Here is a tiny trained network, its code and every weight. The questions are about switching its units off for an input and a class, where a switched-off unit gives its printed mean instead of its output.

import numpy as np


def w(rows, s, z=0):
    codes = np.array(rows[::2]) - 128.0
    scale = np.full(codes.shape[1], s)
    scale[-1] = z or s
    return codes * scale


def norm(h):
    return h / np.sqrt((h * h).mean(-1, keepdims=True) + 1e-5)


def f(y):
    return np.maximum(y, 0)


def log_softmax(a):
    a = a - a.max(-1, keepdims=True)
    return a - np.log(np.exp(a).sum(-1, keepdims=True))


def net(x, mask):
    res = np.array(x, float).reshape(1, 6) / 4 @ E
    u = 0
    for l in range(4):
        y = f(norm(res) @ A[l][:, :-1].T + A[l][:, -1])
        res = res + np.where(mask[u : u + 6], y, B[l][:, -1]) @ B[l][:, :-1]
        u += 6
    return log_softmax(norm(res)[-1] @ U[:, :-1].T + U[:, -1])


A, B = {}, {}
E = w([
[138,38,126,127,128,111,60],'x0',
[129,130,127,129,128,126,126],'x1',
[128,128,123,131,125,131,128],'x2',
[9,118,152,219,146,83,154],'x3',
[128,129,127,130,126,129,127],'x4',
[132,147,231,156,240,195,96],'x5',
],0.011)
A[0] = w([
[113,131,216,128,173,141,138,79],'0.n0',
[217,134,49,34,49,107,147,224],'0.n1',
[117,113,66,157,68,31,170,175],'0.n2',
[153,119,122,151,130,143,150,28],'0.n3',
[254,156,152,109,165,195,89,120],'0.n4',
[133,246,123,134,116,144,197,252],'0.n5',
],0.0088,0.0029)
B[0] = w([
[201,143,98,132,117,108,135,189],'0.n0',
[167,164,185,236,171,105,120,254],'0.n1',
[67,116,115,62,101,143,129,228],'0.n2',
[128,125,127,138,158,119,129,128],'0.n3',
[75,124,92,47,123,154,124,224],'0.n4',
[143,133,96,96,152,148,254,209],'0.n5',
],0.011,0.009)
A[1] = w([
[227,142,107,170,114,81,135,105],'1.n0',
[81,97,112,94,77,140,146,98],'1.n1',
[123,81,172,188,96,80,13,240],'1.n2',
[166,108,140,157,143,118,2,144],'1.n3',
[212,126,115,153,58,94,80,2],'1.n4',
[146,109,181,245,239,105,153,138],'1.n5',
],0.0099,0.0044)
B[1] = w([
[145,180,123,197,121,127,123,181],'1.n0',
[129,117,135,100,158,76,173,174],'1.n1',
[137,99,18,111,254,194,85,239],'1.n2',
[24,114,125,124,96,181,69,205],'1.n3',
[84,154,63,172,167,226,113,154],'1.n4',
[178,192,68,174,62,152,126,254],'1.n5',
],0.011,0.0083)
A[2] = w([
[160,105,119,208,95,120,59,85],'2.n0',
[73,128,164,123,36,43,171,66],'2.n1',
[55,64,134,100,109,126,35,128],'2.n2',
[186,165,220,255,107,124,168,3],'2.n3',
[154,173,135,197,47,94,202,147],'2.n4',
[120,48,150,108,208,152,54,90],'2.n5',
],0.0093,0.0029)
B[2] = w([
[34,146,111,127,184,209,127,188],'2.n0',
[91,134,160,113,250,212,137,180],'2.n1',
[250,119,154,134,2,108,130,230],'2.n2',
[234,207,192,173,58,50,180,210],'2.n3',
[105,154,249,126,54,53,85,253],'2.n4',
[93,176,196,139,96,73,174,234],'2.n5',
],0.0095,0.0059)
A[3] = w([
[133,127,132,111,87,118,182,161],'3.n0',
[172,162,124,145,106,121,174,120],'3.n1',
[161,70,185,94,94,121,68,47],'3.n2',
[113,74,122,79,122,108,68,71],'3.n3',
[96,131,163,86,129,80,159,43],'3.n4',
[125,10,82,106,166,85,164,3],'3.n5',
],0.012,0.0028)
B[3] = w([
[102,112,107,171,168,164,18,236],'3.n0',
[185,67,160,125,115,49,38,254],'3.n1',
[25,69,247,107,115,135,111,181],'3.n2',
[174,85,172,146,68,110,157,207],'3.n3',
[83,123,86,145,172,154,109,201],'3.n4',
[191,86,126,172,69,50,146,226],'3.n5',
],0.011,0.0049)
U = w([
[194,203,165,193,93,45,159,248],'0',
[117,117,32,189,142,196,67,228],'1',
[6,125,141,110,176,77,219,96],'2',
[127,8,90,170,60,28,151,13],'3',
[190,159,115,5,211,177,177,6],'4',
[106,48,231,56,88,169,86,49],'5',
],0.017,0.002)

Each question gives the input, the list of numbers given to net, and the class t.
The units are the neurons (one row each of A and B). Each row of codes is followed by its name. A weight is (code - 128) times the scale printed after its matrix; where a second scale follows, it is the last column's (A, B and U).
mask holds one flag per neuron, layer by layer. A switched-off neuron (its flag False) gives its mean, the last column of its row in B, instead of its output. The means were averaged over made-up inputs and are rounded, as every weight is.
A unit's drop is (log p(t) with every unit on - log p(t) with that unit switched off) / (log p(t) with every unit on - log p(t) with every unit switched off).
The circuit of an input: a set's keep is (log p(t) with only the set's units on - log p(t) with every unit switched off) / (log p(t) with every unit on - log p(t) with every unit switched off). Starting from the 12 units with the biggest drops (on a tie, the unit counted first), units are removed one at a time, each time the one whose removal leaves the highest keep (on an exact tie, the one counted first), for as long as the keep stays at least 0.8.
circuit, biggest first: the units of the circuit, biggest drop first
most important unit: the unit with the biggest drop
k most important neurons: the k neurons with the biggest drops, biggest first
top k neurons in layer l: the k neurons of layer l with the biggest drops, biggest first
input [6,-3,8,0,7,1], class 5: top 2 neurons in layer 2 => [2.n2 2.n5]
input [0,6,-1,-5,3,-8], class 0: 3 most important neurons => [0.n1 1.n0 2.n3]
input [-5,3,2,7,3,-1], class 2: most important neuron => [0.n1]
input [2,5,-7,7,-1,6], class 1: circuit, biggest first => [0.n5 1.n2]
input [7,1,-7,0,-4,2], class 5: circuit, biggest first => [0.n1 3.n2]
input [1,0,8,-2,-8,-2], class 1: 2 most important neurons => [0.n1 0.n5]
input [1,-7,5,-3,6,-5], class 1: top 3 neurons in layer 0 => [0.n5 0.n1 0.n2]
input [3,1,-5,7,5,5], class 1: 2 most important neurons => [0.n5 1.n2]
input [0,-2,-7,5,7,-1], class 2: 3 most important neurons => [1.n2 2.n1 0.n1]
input [4,-2,-3,1,3,0], class 3: 2 most important neurons => [0.n1 1.n2]
input [5,-7,4,-3,7,1], class 5: 2 most important neurons => [0.n4 1.n5]
input [2,4,2,-2,-7,-2], class 1: 2 most important neurons => [0.n1 0.n5]
input [0,-6,5,0,6,-7], class 0: 3 most important neurons => [0.n1 0.n4 1.n3]
input [-1,2,-8,2,0,-4], class 2: most important unit => 0.n2
input [-8,7,-7,-5,8,1], class 4: 3 most important neurons => [0.n4 0.n5 1.n5]
input [-8,1,-2,0,5,7], class 4: 4 most important neurons => [0.n1 0.n5 0.n4 1.n0]
input [-3,-3,-3,-2,8,8], class 4: top 2 neurons in layer 0 => [0.n4 0.n1]
input [2,3,4,0,-1,-4], class 1: top 3 neurons in layer 0 => [0.n1 0.n4 0.n5]
input [-1,-7,-2,-1,-2,8], class 4: top 2 neurons in layer 0 => [0.n1 0.n4]
input [0,-3,-6,-1,4,1], class 4: circuit, biggest first => [0.n4]
input [1,4,-4,-6,-8,4], class 5: top 2 neurons in layer 0 => [0.n5 0.n4]
